Below is a small trained network, with its code and all its weights. Each question gives an input and a class and asks what happens when units are switched off, that is, made to give their printed mean instead of their output.

import numpy as np


def w(rows, s, z=0):
    codes = np.array(rows[::2]) - 128.0
    scale = np.full(codes.shape[1], s)
    scale[-1] = z or s
    return codes * scale


def f(y):
    return np.maximum(y, 0)


def log_softmax(a):
    a = a - a.max(-1, keepdims=True)
    return a - np.log(np.exp(a).sum(-1, keepdims=True))


def net(x, mask):
    res = np.array(x, float).reshape(1, 2) / 4 @ E
    y = f(res @ A[0][:, :-1].T + A[0][:, -1])
    res = res + np.where(mask, y, B[0][:, -1]) @ B[0][:, :-1]
    return log_softmax(res[-1] @ U[:, :-1].T + U[:, -1])


A, B = {}, {}
E = w([
[47,172,97,76],'x0',
[223,5,18,77],'x1',
],0.014)
A[0] = w([
[118,81,112,88,81],'N1',
[213,137,84,156,93],'N2',
[146,168,153,164,81],'N3',
[177,91,199,180,121],'N4',
[160,81,142,208,95],'N5',
[114,148,160,190,75],'N6',
[146,246,167,137,90],'N7',
[151,193,151,134,124],'N8',
[169,161,106,158,211],'N9',
[96,135,92,101,100],'N10',
[116,161,146,106,248],'N11',
[138,78,79,103,61],'N12',
[59,130,95,48,127],'N13',
[43,164,114,59,143],'N14',
],0.014,0.012)
B[0] = w([
[76,133,125,88,183],'N1',
[106,106,117,55,208],'N2',
[91,128,118,14,169],'N3',
[199,186,179,120,201],'N4',
[150,158,163,107,185],'N5',
[105,142,115,71,186],'N6',
[117,129,91,79,249],'N7',
[53,157,90,118,193],'N8',
[145,95,105,253,202],'N9',
[208,165,181,112,164],'N10',
[130,98,92,156,250],'N11',
[114,136,111,63,218],'N12',
[167,188,188,153,223],'N13',
[143,127,169,156,252],'N14',
],0.011,0.013)
U = w([
[73,139,41,33,65],'0',
[190,173,247,118,66],'1',
[128,111,49,215,248],'2',
],0.013,0.011)

Each question gives the input, the list of numbers given to net, and the class t.
The units are the neurons (one row each of A and B). Each row of codes is followed by its name. A weight is (code - 128) times the scale printed after its matrix; where a second scale follows, it is the last column's (A, B and U).
mask holds one flag per neuron, in row order. A switched-off neuron (its flag False) gives its mean, the last column of its row in B, instead of its output. The means were averaged over made-up inputs and are rounded, as every weight is.
A unit's drop is (log p(t) with every unit on - log p(t) with that unit switched off) / (log p(t) with every unit on - log p(t) with every unit switched off).
The circuit of an input: a set's keep is (log p(t) with only the set's units on - log p(t) with every unit switched off) / (log p(t) with every unit on - log p(t) with every unit switched off). Starting from the 12 units with the biggest drops (on a tie, the unit counted first), units are removed one at a time, each time the one whose removal leaves the highest keep (on an exact tie, the one counted first), for as long as the keep stays at least 0.8.
units of the circuit, in order: the units of the circuit, biggest drop first
unit that matters most: the unit with the biggest drop
top k neurons: the k neurons with the biggest drops, biggest first
drop when u is switched off: that unit's drop, to one decimal
input [-6,7], class 0: top 4 neurons => [N2, N12, N13, N14]
input [-2,3], class 2: units of the circuit, in order => [N7, N3, N13]
input [4,3], class 1: unit that matters most => N13
input [7,6], class 1: units of the circuit, in order => [N13, N10]
input [6,-8], class 0: top 2 neurons => [N7, N8]
input [8,-6], class 1: top 3 neurons => [N14, N13, N10]
input [4,-5], class 0: top 3 neurons => [N7, N8, N4]
input [3,0], class 2: top 2 neurons => [N4, N5]
input [8,5], class 1: drop when N13 is switched off => 0.3
input [2,-3], class 2: drop when N12 is switched off => 0.2
input [0,-3], class 2: drop when N2 is switched off => 0.3
input [-3,-1], class 2: drop when N4 is switched off => -0.1
